Here is a tiny trained network, its code and every weight. The questions are about switching its units off for an input and a class, where a switched-off unit gives its printed mean instead of its output.

import numpy as np


def w(rows, s, z=0):
    codes = np.array(rows[::2]) - 128.0
    scale = np.full(codes.shape[1], s)
    scale[-1] = z or s
    return codes * scale


def f(y):
    return np.maximum(y, 0)


def log_softmax(a):
    a = a - a.max(-1, keepdims=True)
    return a - np.log(np.exp(a).sum(-1, keepdims=True))


def net(x, mask):
    res = np.array(x, float).reshape(1, 5) / 4 @ E
    y = f(res @ A[0][:, :-1].T + A[0][:, -1])
    res = res + np.where(mask, y, B[0][:, -1]) @ B[0][:, :-1]
    return log_softmax(res[-1] @ U[:, :-1].T + U[:, -1])


A, B = {}, {}
E = w([
[113,226,199,107,142,143,102,108,85,79],'x0',
[169,114,136,88,76,114,4,139,198,115],'x1',
[88,165,70,146,135,74,115,170,195,66],'x2',
[78,142,94,128,178,146,73,135,131,200],'x3',
[145,164,67,79,137,207,154,240,178,85],'x4',
],0.014)
A[0] = w([
[203,95,143,128,29,83,195,59,130,4,72],'neuron 1',
[127,67,91,138,110,105,125,140,109,165,47],'neuron 2',
[166,90,163,139,112,93,115,70,86,170,78],'neuron 3',
[186,72,186,102,79,194,134,87,56,201,34],'neuron 4',
[139,81,61,134,124,119,126,129,137,194,100],'neuron 5',
[125,214,186,86,157,124,68,91,52,84,57],'neuron 6',
[140,75,115,134,82,108,145,131,147,177,66],'neuron 7',
[206,208,184,144,105,96,38,118,239,173,49],'neuron 8',
[19,144,105,211,132,1,129,148,211,27,46],'neuron 9',
[125,114,171,157,105,108,107,121,104,109,4],'neuron 10',
[168,28,77,169,109,101,138,135,148,169,61],'neuron 11',
[138,129,134,134,125,16,107,73,102,164,86],'neuron 12',
[45,139,82,144,195,154,32,92,133,211,48],'neuron 13',
[157,51,97,144,90,112,155,136,116,95,77],'neuron 14',
[182,110,133,69,95,60,75,150,157,127,92],'neuron 15',
[82,182,113,204,124,108,231,107,121,150,71],'neuron 16',
[132,113,161,211,150,40,97,111,68,157,15],'neuron 17',
[146,102,166,91,53,121,58,123,176,161,51],'neuron 18',
[115,114,119,160,121,62,91,111,117,106,85],'neuron 19',
[169,112,177,92,121,235,149,185,137,167,108],'neuron 20',
],0.0097,0.0041)
B[0] = w([
[231,207,192,219,214,168,61,183,110,215,236],'neuron 1',
[48,94,158,156,76,158,110,154,80,106,169],'neuron 2',
[146,65,40,92,161,149,119,167,168,83,204],'neuron 3',
[139,95,150,82,56,203,90,15,192,171,221],'neuron 4',
[91,169,135,187,86,95,64,161,70,75,194],'neuron 5',
[39,161,133,222,1,92,104,124,75,33,229],'neuron 6',
[80,141,138,146,113,114,117,113,115,80,174],'neuron 7',
[109,127,85,88,123,113,190,118,54,169,225],'neuron 8',
[77,36,179,103,121,247,94,20,207,143,254],'neuron 9',
[149,142,82,140,137,180,111,166,131,115,158],'neuron 10',
[57,222,168,158,68,119,112,130,81,68,211],'neuron 11',
[140,144,62,81,144,161,150,169,190,87,208],'neuron 12',
[241,250,222,169,222,123,78,156,144,196,220],'neuron 13',
[100,195,176,180,69,133,99,171,109,115,180],'neuron 14',
[131,101,69,73,122,75,201,134,72,195,201],'neuron 15',
[123,104,21,141,137,65,214,87,90,212,214],'neuron 16',
[148,130,57,84,179,136,182,200,165,59,205],'neuron 17',
[101,103,99,115,118,98,227,120,80,172,205],'neuron 18',
[147,109,133,129,137,150,160,141,171,115,172],'neuron 19',
[115,84,76,52,198,183,116,102,194,84,200],'neuron 20',
],0.008,0.015)
U = w([
[99,95,89,126,137,106,249,97,24,224,107],'0',
[55,175,146,177,73,120,61,123,70,8,111],'1',
[112,48,151,108,119,167,47,9,228,147,104],'2',
[157,130,58,74,165,153,143,236,237,16,120],'3',
[216,189,183,191,180,135,61,169,124,205,121],'4',
[128,96,129,125,143,112,112,120,146,108,251],'5',
],0.013,0.02)

Each question gives the input, the list of numbers given to net, and the class t.
The units are the neurons (one row each of A and B). Each row of codes is followed by its name. A weight is (code - 128) times the scale printed after its matrix; where a second scale follows, it is the last column's (A, B and U).
mask holds one flag per neuron, in row order. A switched-off neuron (its flag False) gives its mean, the last column of its row in B, instead of its output. The means were averaged over made-up inputs and are rounded, as every weight is.
A unit's drop is (log p(t) with every unit on - log p(t) with that unit switched off) / (log p(t) with every unit on - log p(t) with every unit switched off).
The circuit of an input: a set's keep is (log p(t) with only the set's units on - log p(t) with every unit switched off) / (log p(t) with every unit on - log p(t) with every unit switched off). Starting from the 12 units with the biggest drops (on a tie, the unit counted first), units are removed one at a time, each time the one whose removal leaves the highest keep (on an exact tie, the one counted first), for as long as the keep stays at least 0.8.
circuit, biggest first: the units of the circuit, biggest drop first
most important unit: the unit with the biggest drop
k most important neurons: the k neurons with the biggest drops, biggest first
drop of u: that unit's drop, to one decimal
input [6,6,3,8,-4], class 4: circuit, biggest first -> (neuron 13)
input [5,-4,7,1,7], class 2: circuit, biggest first -> (neuron 9; neuron 17)
input [-2,1,-5,6,-7], class 3: circuit, biggest first -> (neuron 17; neuron 3)
input [-4,7,-1,7,4], class 0: circuit, biggest first -> (neuron 18; neuron 8)
input [-4,1,5,-6,-6], class 3: 3 most important neurons -> (neuron 12; neuron 17; neuron 13)
input [-3,-5,2,-6,-7], class 3: 3 most important neurons -> (neuron 17; neuron 12; neuron 3)
input [-4,-7,3,-7,5], class 0: 2 most important neurons -> (neuron 16; neuron 13)
input [-3,0,7,7,3], class 2: 2 most important neurons -> (neuron 9; neuron 1)
input [5,0,-3,-5,-8], class 3: 2 most important neurons -> (neuron 17; neuron 3)
input [-1,2,5,-1,-6], class 3: 2 most important neurons -> (neuron 17; neuron 12)
input [6,-4,-6,4,8], class 3: 2 most important neurons -> (neuron 20; neuron 9)
input [8,-7,-4,-4,-3], class 1: 4 most important neurons -> (neuron 6; neuron 15; neuron 8; neuron 18)
input [3,-8,8,6,6], class 0: 3 most important neurons -> (neuron 16; neuron 4; neuron 20)
input [-5,3,-5,-1,4], class 1: 4 most important neurons -> (neuron 9; neuron 11; neuron 5; neuron 14)
input [-5,-2,-4,0,4], class 1: most important unit -> neuron 9
input [5,5,-6,-4,6], class 2: 3 most important neurons -> (neuron 20; neuron 17; neuron 4)
input [-6,0,7,-5,6], class 2: 3 most important neurons -> (neuron 9; neuron 6; neuron 17)
input [3,8,5,7,-3], class 0: 2 most important neurons -> (neuron 8; neuron 18)
input [2,0,1,8,6], class 4: drop of neuron 13 -> 1.0
input [8,-6,-3,-1,-3], class 1: most important unit -> neuron 6
input [-8,-1,-2,-7,-8], class 1: drop of neuron 11 -> 1.2
input [4,-7,2,-6,5], class 0: drop of neuron 13 -> 0.4
